Below is a small trained network, with its code and all its weights. Each question gives an input and a target symbol and asks what happens when units are switched off, that is, made to give their printed mean instead of their output.

import numpy as np


def w(rows, s, z=0):
    codes = np.array(rows[::2]) - 128.0
    scale = np.full(codes.shape[1], s)
    scale[-1] = z or s
    return codes * scale


def norm(h):
    return h / np.sqrt((h * h).mean(-1, keepdims=True) + 1e-5)


def f(y):
    return np.maximum(y, 0)


def softmax(a):
    e = np.exp(a - a.max(-1, keepdims=True))
    return e / e.sum(-1, keepdims=True)


def log_softmax(a):
    a = a - a.max(-1, keepdims=True)
    return a - np.log(np.exp(a).sum(-1, keepdims=True))


def net(x, mask):
    ids = ['βδλξστφω'.index(c) for c in x.split()]
    T = len(ids)
    res = E[ids] + P[:T]
    r = norm(res)
    for j in range(2):
        rows = slice(2 * j, 2 * j + 2)
        q, k, v = (r @ M[0][rows].T for M in (Q, K, V))
        z = softmax(np.where(np.tri(T) > 0, q @ k.T / 2**0.5, -1e9)) @ v
        o = O[0][rows]
        res = res + np.where(mask[j], z, o[:, -1]) @ o[:, :-1]
    y = f(norm(res) @ A[0][:, :-1].T + A[0][:, -1])
    res = res + np.where(mask[2:10], y, B[0][:, -1]) @ B[0][:, :-1]
    return log_softmax(norm(res)[-1] @ U[:, :-1].T + U[:, -1])


Q, K, V, O, A, B = {}, {}, {}, {}, {}, {}
E = w([
[165,179,144,71,179],'β',
[91,66,129,110,174],'δ',
[91,118,106,132,137],'λ',
[118,111,137,154,129],'ξ',
[4,132,149,150,75],'σ',
[113,165,188,125,197],'τ',
[102,149,140,85,111],'φ',
[156,137,161,100,145],'ω',
],0.028)
P = w([
[174,139,110,182,68],'0',
[60,139,229,129,111],'1',
[38,139,193,110,124],'2',
[68,141,224,97,145],'3',
[83,175,246,108,158],'4',
[67,147,237,102,147],'5',
[96,136,236,137,153],'6',
],0.013)
Q[0] = w([
[80,96,216,119,229],'h1',
[91,63,79,187,72],'h1',
[195,159,31,123,143],'h2',
[210,156,35,254,97],'h2',
],0.01)
K[0] = w([
[188,146,71,152,84],'h1',
[51,142,161,110,140],'h1',
[72,144,217,112,112],'h2',
[11,177,184,67,172],'h2',
],0.011)
V[0] = w([
[133,31,104,195,143],'h1',
[55,193,157,125,69],'h1',
[94,66,211,132,192],'h2',
[103,139,2,101,218],'h2',
],0.012)
O[0] = w([
[168,82,251,109,201,3],'h1',
[100,90,163,212,77,206],'h1',
[55,60,148,3,123,75],'h2',
[33,152,165,155,222,6],'h2',
],0.011,0.005)
A[0] = w([
[108,38,121,163,139,75],'n1',
[143,171,151,59,132,32],'n2',
[228,166,78,172,163,19],'n3',
[83,55,136,126,143,136],'n4',
[52,120,175,154,100,27],'n5',
[111,143,92,139,240,197],'n6',
[168,62,246,45,128,38],'n7',
[147,113,46,186,78,255],'n8',
],0.012,0.0052)
B[0] = w([
[61,144,38,31,143,142],'n1',
[84,108,195,71,24,152],'n2',
[96,73,184,146,201,156],'n3',
[108,200,1,98,126,165],'n4',
[103,224,156,170,203,162],'n5',
[157,128,153,43,192,178],'n6',
[149,38,32,221,70,197],'n7',
[166,143,136,86,231,254],'n8',
],0.0083,0.0094)
U = w([
[251,174,108,34,86,206],'β',
[114,49,112,51,200,150],'δ',
[134,251,25,104,202,49],'λ',
[201,196,70,193,77,145],'ξ',
[38,162,176,192,64,3],'σ',
[157,127,220,201,202,118],'τ',
[102,150,102,71,41,141],'φ',
[232,42,155,141,81,166],'ω',
],0.011,0.0041)

Each question gives the input, a string of symbols that net reads in full, and the target symbol t.
The units are the heads (2 rows each of Q, K, V and O) and the neurons (one row each of A and B). Each row of codes is followed by its name. A weight is (code - 128) times the scale printed after its matrix; where a second scale follows, it is the last column's (O, A, B and U).
mask holds one flag per unit, heads first, then neurons. A switched-off unit (its flag False) gives its mean, the last column of its rows in O or B, instead of its output. The means were averaged over made-up inputs and are rounded, as every weight is.
A unit's drop is (log p(t) with every unit on - log p(t) with that unit switched off) / (log p(t) with every unit on - log p(t) with every unit switched off).
The circuit of an input: a set's keep is (log p(t) with only the set's units on - log p(t) with every unit switched off) / (log p(t) with every unit on - log p(t) with every unit switched off). Starting from all 10 units, units are removed one at a time, each time the one whose removal leaves the highest keep (on an exact tie, the one counted first), for as long as the keep stays at least 0.8.
circuit, biggest first: the units of the circuit, biggest drop first
heads that matter: for each layer, one digit per head in row order, 1 if its drop is at least 0.15 and else 0, layers parted by /
drop when u is switched off: that unit's drop, to one decimal
input ξ β φ σ σ λ, target ω: heads that matter -> 10
input ξ β ξ, target ω: circuit, biggest first -> [h1, h2]
input λ ω ω ω β δ, target τ: heads that matter -> 11
input ξ ω φ, target ω: heads that matter -> 10
input δ β δ λ λ, target δ: circuit, biggest first -> [h2]
input τ τ τ τ, target φ: heads that matter -> 01
input λ λ ω, target τ: heads that matter -> 01
input λ δ β δ, target τ: heads that matter -> 11
input ξ τ β β, target ω: circuit, biggest first -> [h1, n7, h2]
input β λ δ ω δ δ φ, target λ: drop when h1 is switched off -> 0.9
input φ φ ξ, target ξ: drop when n8 is switched off -> 0.1
input λ β λ, target τ: drop when h2 is switched off -> 0.8
input τ φ φ φ ξ, target φ: drop when n1 is switched off -> 0.0
input λ ω δ τ φ, target τ: circuit, biggest first -> [h1]
